Known rows, with every step that occurs
sedol/tuzo/posi/tebile/gabik/gibul: [ -28   34  113   50   -7  -57  -13   15  -50   12   35   -8  -90  -57
  -31 -120   -9  -29  107 -260  -66   -2  -13  -18   48    6    6  -12
   14    6   57 -138   58  -35  104   18   10  -10  -83   46  -28   -7
    7   24 -107   72   32  -17 -145  -15   -2   26   23  -40   14   -8
    3   16  -14    0   31]
tuzo/natad/sedol/gibul/poseg/posi/tebile/vuri/vasef: [  57   33  -73  -26  -64  -63   55   32  -13  -54  -20   38   49  -34
   54  -61   95 -278  106   69    3  -28   -3  -22  -57 -157  -44  -76
  101  -79  -56  171 -113 -103  -22  115  -68   29  -14  -19   53   25
  -22   -2   -9   11  -14   22  179   70   65   58  -91   40   23  -12
  -22   25  -66  -21  -25]
posi/tebile/poseg/tuzo/natad/gibul: [  -4   -8   66  -53   58   11  -48  -32  -14  -61   14   34   15  -19
 -100   43   -6  -37   69  158    4   -3   -1   61  -28  -18   26  -41
  -11   78   25  -87  -27  220   47   54   43    8   41    4    8  -59
   15  -18   13   41   50    4 -219   -6  150   48  -74   59  -64   10
   21  -16   60   26   26]
vuri/tebile/gabik/posi/sedol: [  32  -35   64   36  -26  -40   83  116  -19   42   71  -55    3  -29
  -49 -115    5  149  111 -573   45  -11   14  -36  121  242   30   11
   27  -49    9  -18   23   46  110   53  152   -8    3   38   44   23
   -7   44   12   41  -16    3  -24  -33  -44  -51   14  -68   22   52
   13    2    4   12   26]
natad/gibul/tuzo/sedol: [ -32   31  -26  -75  -23  -37  -36  -85  -71  -51  -20  -54  -39  -13
   87   52  -37  135   22  230  -14  -17   -6   23  122  151   31   94
   -7   75    6 -246   76   87  122   47   15   24    7   59   10   47
   23   31  -56   54  111  -64   -4  -71  -27  -36  -21  -12  -37   86
  -67  -35  127   54  -31]
vasef/redine/sedol/tuzo/poseg: [   2   22  -39   99  -24  -80    3  -53  -57  -91   -1   88   19  -35
  -38  119  -46 -157  -42  116 -166   11  -10   61   47 -126   44   29
  -52  -12  -13   75    6  -54  -50   16  -53   31  -35   46  -20   54
    1  -13 -154  -42   10   85 -107  -84   28   16  -62  -68   -3  -53
   -9   16   18  -21  -80]
gabik/poseg/posi/tuzo/natad/sedol/gibul: [  13   27 -113  -98   67   66  -34   -4   -9  136   -1   29  -39  -34
  184  -32    4  -58   61  195   14    8   67  -42  -24  -39   36    2
  -32   41   19 -106   94  126  145   68  116   20  -19  -10  -26  -74
  -27  -46   31   38  -10  -22   59   75    5  -63   51   11  -34   13
  -96  -23   46  -25   -4]
tuzo/natad/sedol/gibul/redine/vasef/vuri/posi/tebile/poseg: [  61   22  -39   26   92  -12   42   46   44  -38   35  -12   46    4
 -104   12   37 -111   88 -129   44   -3  -53   -6  -20  -80  -57   63
  -34  -61  -15   76   -8  139   75   -4   17   24   44 -100   15   11
   13  -24  -94    5  -36  -15   76   15  -66  -18   -8   -5   62   40
  -25   13    3  -25   66]
vuri/vasef/poseg/tuzo/natad/gibul/posi/gabik: [ -19    4   92   17  -48   17  -87   34   31  -41  -27  -97   55    6
 -141  -95   -4   97  -36 -103   22    8  132   54  -73   52  -47  -68
   -6  -11  -27    1  -34   30   48  -33   57  -16   82   -8   -7  -10
   25  -13   39    5  -33 -117  -49   25   64  -25   28  -25  -51  -74
   82   -5  -16   49  -93]
poseg/tuzo/natad/sedol: [  21  -12  -82 -109  -24   78  -48   42    4  -35  -48  125   17  -29
  119   69  -23   72  -40  289  -22    8  -41   26   47    9   48   25
   39   53   75  -92    3   34  206  148  119    1   18   92  -73   24
  -30   -5  -90   73   62   14 -108   18  112   -2   25   13    0   21
  -51   -6   82   17   -5]
posi/sedol/gibul/tuzo/natad: [ -47   24 -109  -49   57  -50  -21  -83  -28  -12   -3   81   19  -72
   76  -11  -39  -72  -24  550   56    1  -34  -54  -21   23   71  -42
  -45   41   43 -143   42  -50  138   69   47  -13   41   25  -12   -3
    2  -34   89   -8   40  -40 -101   73   92   27   12   48  -57   44
   10    0    6    9   86]
poseg/posi/tebile/vuri: [  24   90   -7  -65  -40    4   27    8  -41   96   74   31  -30  -31
  -51  -11   75 -107   27  172   28  -14  -26   18  -11  -89    4  -50
   18  -56   20   77  -95    6  -73  104  -28   -7  -38    6    7   62
   20   -5  -25   60    5   60   87   42  -37  142 -108   82   -6   60
  -34   53    6    5   30]
posi/tebile/poseg/vasef/vuri: [  54    4   20   38    7  106   57   27  -15  -52   -2   27   45    1
   87   25   55   17 -155  -57  105    4 -163  -25  -68 -120   -3 -154
  -14  -78  -34  145   75  -83   17    3  -86  -33    0  -41  -10   59
   30   20 -101   11  -54  108  -44   53  -35   34 -151   42   48   58
   -8   21   39  -26    6]
vasef/gabik/poseg/posi/tebile/vuri: [  42  109   11  -55  -26    9   43   53  -45   89   53   19  -38  -13
  -36  -32   91  -34   44   92    8   -2  -37   29  -26 -107  -18    7
  -16  -77    1  127 -123   19 -138   64  -34    1  -16  -35   36   48
    0    1  -83   29    0   59   61   28  -36  143 -126   23   27  105
  -24   73   18   11    5]
sedol/tuzo/gibul/redine/vasef/vuri/tebile/gabik: [ -43  -15   36   46  -65   11   30  -63  -91  -50  -78   -5  -27   34
  -51 -121   81   47 -174  -35  -86   12  -34   -6  -44 -132  -41  174
   13  -13   44  -20 -133 -229  -28   10  -40  -33  -45    0  103   36
   27   13 -201    8   16   12  -58  -26  145  -32   40    8   17  -15
   69   32   49    0  -34]
tuzo/natad/gibul/poseg/posi: [ -89   14   26  -19   11   26    5   39   31  103   38   33   80  -56
    3  131   19   21   64 -282   44   -4   63   16  -85   40    7  -37
   35   65  -24   59  -72  -44  -63   22   -6    9   32   14  -18  -60
   -9  -30   90  -30  -39    0   69   18   -9   59   10   75  -90  -36
  -21   25  -15  -41   35]
vasef/vuri/tebile/gabik/poseg/posi/sedol/gibul/tuzo: [ -72   21  -36  -18  -14  -45   74  -57  -79   85   32  -63  -70  -18
   88 -123   40   35   25  108   23  -14  -49  -45  -78   22   33  196
  -10  -22    7  -40   43  -63 -154  -52   27    8  -51  -50   52  -29
   27  -20    4    7  -48  -69   15   32   29  -42  -26    6   -6   21
  -36   -8   67   24   15]
posi/tebile/vuri/vasef/poseg/tuzo/sedol: [  37    2  -12  -64 -113  -12  -15   22  -37 -168  -72  -11  -93   50
   63  -32   32   10   75  160 -136  -12  -61   41  118   51   -4   65
  -17  -66  -10 -151  -57  176  101   75    1   31    0   28  -22   67
   15   24 -181   -3   37  -23   55  -39   -5   66 -159  -53   18   70
  -54  -32   76   40  -82]
tuzo/poseg/vasef/vuri/posi: [  43  -19    2  105   35   77   67   64    6   14   49  -52   41  -15
  158   12   37  -36  -99   12  110   -4  -36  -75 -128  -51  -16 -182
   67  -39  -71  216   -7 -193   46   21   -1  -41   25    2 -113   63
   47   65    2  -54  -67   59  -53   49  -63   20   45   62   38  -17
  -15   58  -26   18   10]
tuzo/posi/poseg/vasef/gabik/gibul/redine/natad: [  -3  -37  -69   13   75  -44   -8  -59  113 -129    5   64  -34   36
  -42   38  -39    2  -39   85   -3   20  -76  -41   16  -45  -39  -50
  -14    8  -18   17  -16  -81   19 -122  -77  -30   55   -4  -14  -34
  -49  -29  131 -100   45  -16   -5   18  -26   11   85   55   46  -32
   56  -27  -87  -28  131]
vuri/posi/gabik/gibul: [   4   10   61   70   30   -7  -58   78   15   63   46  -77  -24  -45
   12  -80  -55  -11   47 -144   87   -4   95  -26   45   36  -28 -100
   40    7   -7  -95   64  -15   58  -30  -10  -49  -43   57  -82   53
   10   27   54   11   46  -51  -48   48 -141  -12  107   22   26  -98
   25   13  -43   13  -28]
posi/tebile/gabik/gibul/redine/natad: [ -18  -35  -53   10   84 -101    4  -94   96 -112   23   78  -58   19
  -85   12  -35  -75  -51   78  -24   16 -102  -29   56  -42  -25    8
    3   40   39  -80  -89  -52  139  -59  -40  -43   16   42  -22   -1
  -43  -58  108  -50   54   -2  -51   20  -63    7  109   84   18  -40
   69  -39  -85   -4  142]
sedol/tuzo/poseg/posi/gabik/gibul/redine/vasef: [   7   -6  -65   57   35    0  -59  -36   21   50  -12  -68  127   27
  -72   52   46  -67 -100   35   12    6   68   24  104   33   -5  120
   12   10   84  -57  -94 -126 -159  -59  -86  -37  -29   19   77    2
  -14    6  -28  -72    9    0  120  -42   15  -64  -58  -41   18 -140
   67   24  -87    2  -57]
posi/gabik/gibul/poseg/vasef: [  26   12   70   57  -11  135  -34   54   55  -23   44   -7   76  -30
   95   -4  -23 -105  -40 -191  154  -20  -80  -17  -27  -80   17  -37
   73  -18  -27    3  128 -144 -170  -36 -131  -45  -20  -14 -105  -12
  -16    9  -49  -55  -15   35  -19   44  -38   76 -101   -8  -22  -17
   37    2  -81  -15  -33]
tebile/poseg/vasef/gabik/gibul/posi/sedol: [  41    8   50   86   15  -25   -2   94   40    4   57  -83   83    0
   25  -78  -16  192   92 -526   52  -14  -35  -54   52  212   42  -36
   20 -131  -31  -54  158  101   74   17   96   13   68  -64   26   -5
  -17   45   47   44  -44  -91   88   26   16  -68  -38 -103   40   32
  -15  -13  -38    5   13]
tuzo/sedol/natad/gibul/redine/vasef/vuri/posi/tebile: [  62  -19    6  -11   26  -67   49   28   45   20   37  -61  -27   22
 -117  -46   27   56   46   -8   98  -26    2  -58   51   43  -68  -49
   53   -1  -15   45 -119   95  -66   27   15  -13   -4  -67  -10   39
   27    7   87   16   30   45  -11  -33  -59   -1    7    0   59   13
  -28   17  -28   62   48]
redine/vasef/gabik/poseg/posi/sedol/tuzo/gibul: [   8   -6   52  -11  -31    3   -6   24  -94    5  -62  -24  -16   48
  127  -94   38  134    1   88  -86    5  134   47   67   56    7   66
  -66   35  -19   23    0   59 -207   38  -55   -3  -19 -119   33  -75
    9   37  -64    8   -8   21   -5  -62  170  -19  -30 -105   53 -116
   -6    9    7  -13  -72]
tuzo/posi/poseg/vasef: [  45   10   26   15  -27  177   -3   50    5   10   58  -51   39  -41
   93    4    9   30   10  -47   84    1  -81  -16   -2  -50   44 -100
   85  -15  -71   58   79  -48 -125   13  -64  -25   -1  -45  -97  -58
   -2   31  -41  -63  -24   30   -5    0   32   99 -129  -32  -37   81
   -5    8  -44  -33   24]
tuzo/posi/tebile/vuri/vasef/redine: [  80  -44  -34   22 -111   66   43    9  -29 -121  -62   57  177   24
  -44   77   54 -134   -4   76    6   11 -115   16   36  -85   13  -74
   43  -80  -95  -19 -109 -101 -178  139  -41   21  -34   25   25   86
   15   -5   19    7   16   59  111   48   42   45  -12  112    9   78
   41  -16  -25    7  -44]
gibul/sedol/tuzo/poseg/posi/gabik: [ -38   53   21  -45  -48   45  -30   55  -24   94    7   -1  -46  -66
  -90   -9  -16  109   -9  -14  -23   -2  133   38   -4   37  -48  -38
   13    9   11  100  -32  -44   30  -39   -9  -30   25   18  -50   10
   -2  -17  -41    8  -52  -34   19  -24  -50  -21   -1  -52    2 -104
   16   46  -12   -8  -79]
poseg/tuzo/gibul/redine/sedol: [ -41  -61  -71    2  -12  -91  -40  -79   15 -102  -37  -17  -23   86
  -35   90  -73   74  -24    3  -88   20   48   73  102  -46   20  142
  -47   60   15 -127  -67   40  -53  -48  -60   15  -65   65   32   26
  -17  -14   28   -2   56    2   69  -77 -123  -47  108  -22   19  -65
  -22  -55    0  -37   -4]
gibul/posi/sedol/tuzo/natad: [ -11   11  -59   10    9  -25  -10  -29  -30  -15  -30  110   11  -58
   18    2  -33  -43  -80  186  -35    2    3  -40   -4  135   72 -172
  -29   42   70    8   46   40   99  107   62    1   65   27  -15  -14
   11  -21  100  -14  -22  -16 -130   49  195   42  -12   -8  -62    1
   43   22  -30  -10   71]
gabik/posi/tuzo/gibul/redine/natad/sedol: [  43  -36  -91 -100   42    5   -2   11   92  -18   -9   76  -28   49
   70   43  -51   64    2  129    6    6   18   20   89   55   -7   66
    4   72   46   10   41   47  211   16   91    2    9   56  -25  -18
  -42  -14   35   68   81   40    3  -29  -50 -107  189   22   66  -49
  -32  -52   33    8   38]
gabik/posi/tuzo/natad/gibul: [  11    8   36  -50   91   21  -31  -11   -1   82   35   13   24  -27
  -18   42  -42  -36   64  150   75   -5   80   21   -8   90   54 -143
  -19  117   41  -41   56  156  181   49   98    1   30   73   41  -63
   15   11  112   58   91   39 -193    3   60  -19   50   53  -81   32
   35   -5   43   28   16]
tebile/gabik/gibul/posi/poseg/vasef: [  29   58   64   57   12  136   -7   70   32   61   51 -100   38  -26
  116  -79   22    5   14 -229  100   10  -91  -46  -58  -42   48  -12
  104  -67  -48   31   80  -60  -30  -19  -39  -24   -6  -45  -75  -53
  -16   24  -58  -43  -70  -22   53   28   29   59 -109  -51  -43   58
   26   -6  -98  -23   -4]
vuri/tebile/poseg/posi/gabik: [ -45   40   49  -22  -44   62  -26   53  -11  105   17  -46  -51  -49
 -139  -15   -9   83   18 -248   33    4   94   49  -25    8  -66   22
   16   -8  -19   71  -66   13  -69  -18  -22  -33   38    1  -17   13
    9  -26  -51   11  -11  -91   89    6 -125   -2   -9   20  -14  -10
   44   33   12  -29  -66]
vasef/gabik/gibul/tuzo: [ -71   43   -5   17    0  -74  -13  -16  -68   10   37   -8  -58  -36
  108   -7  -49  -17   43  368   13    3  -77   11   26   17   40  173
    2   21   30 -109  111 -125  -17  -52  -42  -24  -33   70    1   44
    7   25  -46   41   84  -52  -65    1  -10    2   -1  -13   14   74
   14    3   35   54  -49]
sedol/gibul/tuzo/poseg/vasef/vuri/posi: [  16   -6  -20   82   46   50   68   20  -10   30   56  -70    6  -12
  177  -30   40  -96  -71  166  120  -10  -23  -91 -171  -70  -15 -115
   45  -38  -66  193   44 -204   -4  -21   -5  -31    9  -20 -105   41
   58   50   23  -48  -86   22  -27   62  -50   -2   48   70   33  -32
  -33   42  -21   27   10]
tuzo/sedol/natad/gibul/poseg: [ -14  -32   68   21  -25  -46  -47   -8   29  -50   35   75   69  -28
  -53   85  -33  -73    2 -242   -4  -20   15   16   32  -51   -7  -29
   26   51  -50  -73   30   31  -20  -25   -6   40   24  -30    1   11
  -31  -31   58  -61   37   61 -107   -1  115   58    8   25  -75  -32
  -16   -7   43    0   -3]
poseg/gibul/redine/vasef/vuri/tebile/gabik: [ -47  -29   38   44  -34   16   31  -45  -48    1  -64   -4    6   15
  -63  -88   76    3 -146  -49  -54    6  -69  -24  -56 -125  -48  178
   38  -48   50  -50 -143 -234   63   15   -3  -41  -41   24   99   47
    4   11 -163   14   13    6   15    3   36  -32   18   39   -1   46
   54   23   45    2  -21]
gabik/poseg/vasef/vuri/posi/tuzo/sedol/gibul/redine/natad: [  33  -36 -126  -25  109   -1   37 -107  108  -55  -11   29  -85   83
   83   -5  -11  -93 -111  196   26    5  -71  -81  -45  -29  -24  -69
  -43   27   -3   43   -2   18   71 -110  -31  -15   46  -30  -28  -45
  -18  -48  168 -123  -16    1   27   62  -79  -42  100   88   25  -43
   22  -45  -64   -7  127]
sedol/natad/gibul/poseg/posi: [ -80   -7   51  -10   -9    2    2   28   27  149   59   36   23  -56
    1  120   14  -19   72 -346   22   -5   62    6  -68   35    2  -28
   66   51  -29   76  -75  -36 -109    3   13   19   20   -4  -18  -56
  -28  -31  119  -29  -53   15   70   13   14   51   -3   75  -79  -32
  -22   24  -13  -36    3]
gibul/posi/sedol/tuzo: [  -2  -16    2   48  -78   -6   18   -5  -89   27   37    9  -49  -20
   22  -38   -9  -44  -47 -106 -106  -16   18    1   59  206   75  -54
   20   33   49   55  158  115  -93   49   53   13   -5    9  -19  -20
   41   -2   82   21  -94  -35  -26    9  187   -4  -52  -68  -58  -33
    2  -11  -13   17  -15]
tuzo/sedol/natad/gibul/posi/gabik/poseg: [  41   33  100   49   26   19  -55   33   33   67  -10 -116   19   -1
  -34  -68  -14  207  -60 -465   15   27   59   38   33   68   -7  -23
  -28   11  -40  -43  -74  180  -50  -45   67   20   52  -99    2  -24
  -39  -23   25  -95  -20  -12 -161  -25   -5    1  -31  -86  -18   21
   49   24   44   23  -44]
poseg/gibul/redine/natad/sedol/tuzo/posi: [ -37  -72   -8  -25  -51   11  -28  -83  -16  -46  -19   83  -56   -8
  -45   55  -31  -22  -17   62 -151   -8   64   25    2   97  -14  -84
  -29   87   57   47  114  -19  -20   13   54   31    2   19  -44  -71
   17    5   69   34  -14   -5  -67  -42   93  -18   86   18    3  -42
  -50   -4   62  -17   72]
tebile/gabik/gibul/sedol: [  -3  -12    5   13    5    0    8   48  -19   46   19   26    3  -63
   92   -8  -29  166    2 -133  -15    4  -76  -54  102   65   35   42
   74  -20   27 -217   91   42  385  -19   55   -6  -29   23   22   49
  -48   34  -20   63   -7  -16   35   17   13  -38   88  -67   30    5
    0    3   22  -20   42]
gabik/posi/tebile/poseg/tuzo/gibul: [ -18  -17  130  -43  -14  -10  -55   30  -17 -116  -13  -21  -71   81
   -5 -108  -10   -6  109   72  -67   21   51  103   39  -68    7   87
  -81   17  -28  -75  -12  206   40   15  -25   -4  -20  -72  -63  -47
   27    0  -97   14    3   62 -126  -73   81   43  -68   -6   45  -90
    5  -41   21   -3  -37]

Rows
[  16   -2  -19   31  -79    3   67  -45  -81    5  -15   75  -94    3
  -28  102  -34 -182  -28  -68  -87   -3  -61   45   25  -10   47   80
  -34   31   26  111  108   99 -339    8  -98   42  -78   24   -3   10
   29  -15  -80   39  -46   -7   71  -36   -5   36  -69  -48  -23   46
   16  -26  -15  -39  -48]	posi/tebile/poseg/vasef/redine/sedol/tuzo
[ -19  -54  -55   44   55 -128   45  -27   64  -10  -12  -18  -21   52
 -107  102  -58  -65   52 -152  -36   -5   13   16   12  -34  -47   99
  -38  -18   10   51  -30   64  -17  -86  -41   30  -60   24   51   39
  -13  -13   66   26  -10   -3  194  -38 -307  -57  100    0   47    6
  -54  -38  -11  -52   46]	vasef/vuri/posi/tebile/poseg/gibul/redine/sedol
[  41   10   60   51   26   85   40   11    8  -34    5  -28   76   18
   42    8   61   69 -139 -205  125    2 -114  -24 -119  -74  -10 -156
  -18  -79  -45  150   94  -33    5  -21  -52  -13   23  -73   22   26
   40   23  -45   32  -75   71  -34   42    5   -1 -130   41   32   33
   -8   11   41  -13    7]	natad/gibul/posi/tebile/poseg/vasef/vuri
[  32  -45  -86    4   -5   47   -2  -36  -16  -58  -91  -32  109  103
   73   15  110  101 -273   61   10   21  -43  -13   33  -53   -5  -10
  -86  -32   25  -64  -50  -60  -26  -69  -60  -16  -31  -25  100   68
   20    2  -30  -97  -41   84   34   29   59  -51  -95   18   41  -86
  -15    2   49    6  -11]	gabik/poseg/tuzo/sedol/gibul/redine/vasef/vuri
[ -24  -28   59  -36 -114  -39  -43  -48  -16   -5  -27  -21   -2  -23
 -186  -17  -54  123  -10  -53   17  -10  124   37  -10   30  -53  -78
  -10   25  -31    6   -9 -125 -155  -50   11   20   16   14   23   22
   11   14   52   39   55  -87  -74  -28   -1  -47  114    0   10  -43
   46   13   27   25  -43]	vuri/vasef/redine/sedol/natad/gibul/tuzo/posi/gabik
[ -50   -7   56    6  -58  -42    2  -47  -51  -16   -9  -16    6  -15
   16  -25   14  -21   63  179  -84  -10    7   33  -83    5  -13    5
  -34  -17  -17   65   33 -147  -65  -13    5   34   14  -33   27  -38
   13   55  -12    0   10  -22  -43  -25   34   41  -23   -2   22   81
  -22   40   67   17   20]	tebile/vuri/vasef/gabik/poseg/gibul/tuzo/posi
[ -45  -49  -49   25  -23 -107  -48  -53   45  -61  -15  -36  -42   56
 -133   72  -94   99   16 -265  -65    8   66   45   92   22   -2   68
  -43   32   46 -121   -8   18  -72 -114  -42   22  -69  100   37   36
  -16   -5   55    0   56  -52   48  -61 -191  -60  122  -35   35  -79
  -14  -33  -10  -37   23]	poseg/tuzo/posi/gabik/gibul/redine/sedol
[ -67   -1   55   97   17  -89  -50  -53   58   56  -22  -22   86   20
  -50   27  -43 -110  -23  -91  -86   11   54   10  -91   27   25   32
  -44  -72  -14    6   64   32   72    7   56   39    7  -30  -14  -14
    1  -21   96   14  -95  -21  139  -18  -36  -36  -13   -8  -52  -29
  -15  -40  -37   -7  -43]	vasef/redine/sedol/tuzo/poseg/gibul/posi
[ -27   29   27  -65  -30   40  -10   20   11   68  -19   33  -10  -35
 -141   31  -12  118  -21   -3    1   -1  125   33  -39   31  -62  -42
  -12   10  -11  103  -48  -21  -57  -62  -10  -14   37   -2  -22   -9
   -5  -32   17   17  -40  -47   29  -16  -27  -43   52    7    6 -134
   37   18  -13   -3  -52]	vasef/redine/natad/gibul/sedol/tuzo/poseg/posi/gabik
[ -11   29 -129  -63   85   48  -21  -18   50  130  -27   70   19   -7
   61   46  -17 -108   15  457   24    7   18  -37  -34   47   58  -64
  -54   32   86  -40  -46   24  182   48   68  -11   47   45   26  -70
   -4  -36   64  -31   39   -6   35   70   -6   -3   47   25  -62   46
   41   15  -46  -16   39]	sedol/gibul/redine/vasef/poseg/posi/tuzo/natad
[  33   -9  -28  -40  -17    0  -39   58  -22  -20  -48  -27  -17   73
  -32   10   54  105   -2  207  -56   14   38    3   60   -3  -68  177
   -2  -26   -7   -6 -102  -39  -81  -76   -1   -5   80  -21   92   24
  -37   45  -82  -56   44  -56   96  -43  138  -40  -19  -95   45   67
   26   29  -23   56 -108]	vuri/posi/poseg/tuzo/sedol/natad/gibul/redine/vasef/gabik
[  35    8   67   18  -25    5   83   83   13  -29   54  -28  -45   13
  -24 -105   19  -39   48    5   93  -33  -22  -29  -47  -61  -52  -63
   37    5  -52  189    3   29 -196   22  -86  -31  -43  -99 -112    1
   66    2    9    5  -32   79  -65   -9  -30   86  -23  -19   47  -38
  -28   19  -63   36   42]	sedol/tuzo/gibul/poseg/vasef/vuri/posi/tebile
[  13   -1  -96   -7   14    0  -18  -87  -17   50   12    7  -10   16
   80   30  -39 -162   12  141    2    5   19  -32   -3 -157   53   33
  -77  -26  -48 -134  132   40  -49   -7  -13   29  -75   10    1   -2
   -4  -32    7   14    1  -16  159   37 -109  -60   26    2  -41    8
  -62  -63  -19  -38  -52]	posi/tuzo/poseg/vasef/redine/sedol/gibul
[  -3  -22   37  -40   47   39  -18   14  -13  -25   -7   11   35    0
  -19   24   21   22    4  201   34    0   47   12  -92  -23   13 -133
    8   68  -11   11  -34  116   36    6   46    3   26   13   -1  -37
   32    4   85  -10   15   19 -204   32  172   40   10   91  -57  -63
    2    0   50   24   40]	vasef/vuri/posi/poseg/tuzo/natad/gibul
[  -4  -68   26  -42  -28    9   22   37   29   31  -72   80    9   -3
   10   -1   -5 -213  120  241 -115  -16   36    3  -33  -44  -43  -20
   28  -33  -45   99   66   69  -34   -2  -10   34  -60  -52  -31  -79
  -25  -13   91    7  -45   21  158   19   -4   21  -13   44   -8  -37
  -59  -64  -13  -47   14]	vuri/vasef/redine/natad/sedol/tuzo/posi/poseg/gibul
[  29   52    4  -33  -27  107   -4   93  -22  -18    1    7  -67   25
  158  -39   -2  -10   49  144   29  -14  -30  -40  -58  -67  -41   63
  -11  -39  -57   69  147 -107  -17  -41  -48  -18   71  -15  -43   -1
   -9   45 -137  -17   14  -47   96   28   -5    4  -17  -98   13  152
  -23   22  -39   33 -107]	vuri/posi/tuzo/sedol/gibul/poseg/vasef/gabik
[  10  -75  -40   18  108  -18  -55  -61   55  -44   24    0   49    9
 -135  101  -25  -23   82   14  -21    8   26    8   71   82   -5   10
   68   35   31  -68 -130   39  -19  -34   83    9   32   17   48  -49
  -52  -49  199  -19   -3   63  -79  -41   45  -94   50   65    7  -32
    7  -21   14   10   -3]	tuzo/poseg/posi/sedol/natad/gibul/redine
[  59   20   85   26   20   60   47    6   14   13  -51  -35   12   24
   98  -73   74  187 -162 -309   99    9 -106  -69 -103  -34  -14 -149
   -9  -78  -24  104  -15  -59   -3  -17    1    3   14  -97   31   12
   -4   29  -52   -7  -70   92 -131   17   37   -4 -119  -13   53   51
   -5   32   49    9    5]	tuzo/sedol/natad/gibul/posi/tebile/gabik/poseg/vasef/vuri
[   5   33  -16  -90   -1  -15   25  -39    4  -42  -34  -47  -26   24
   59   39  -26  119   63   82   71   -9  -29  -11   71  163   16   87
  -29   24  -34 -123   81   97   -7  -26   -8   38   13   15   11   13
    9   23   -9   11   67  -50   61  -71  -62  -31  -24    4   -3   71
  -31  -59   59   32    7]	gabik/posi/poseg/vasef/redine/natad/gibul/tuzo/sedol
[  -6   30 -114  -52   69   57  -10    5   57  123  -28   82   38   -9
   47   82  -26  -58   -3  416   23    7  -13  -17  -13   79   65  -65
  -31   37   95   -7  -81    3  186   64   63  -16   56   67   22  -51
   -6  -21   39  -30   61   12   -3   50  -13   16   44   16  -55   66
   61   29  -43   -9   40]	gibul/redine/vasef/poseg/posi/tuzo/natad
[ -25  -36  -24   26   44 -107   23  -40   43    5  -21  -27  -28   36
  -91   64  -54  -14   53 -193  -83    7   -6   45   68  -34  -13  197
  -25   18   42  -66  -94   54  -35  -60  -25   22  -84   39   54    0
  -49  -27    1   12   12    4  116  -69 -271  -35   68  -59   10   51
  -29  -41  -15  -38   26]	posi/tebile/gabik/poseg/gibul/redine/sedol
[ -11  -39  -66    2   16 -134   23   12   35  -90  -41  -35  -21   66
 -120   81  -42   40  111 -208  -51   17   76   49   38    5  -25  109
  -28   28   -8   61  -85   64  -70 -122  -32   47  -16   79  124    0
  -38    2   62  -22   33  -29   93  -81 -100  -66   73  -62   26   -6
    9  -35  -35  -33  -14]	vuri/vasef/gabik/posi/poseg/tuzo/natad/gibul/redine/sedol
[ -50   64  121    5  -59  -77   16  -14  -59    9   14  -38  -87  -11
  -92 -152   21   80   25 -270 -106    7   11   23  -19  -40   -8  126
   -9    8   33  -46  -52  -48  134   50   43    4  -29   -6   -7   -9
   18    3 -179   93  -26  -56  -45  -60   36   14   58 -103  -31   38
   11    8  -35   18    9]	redine/sedol/tuzo/gibul/posi/tebile/gabik
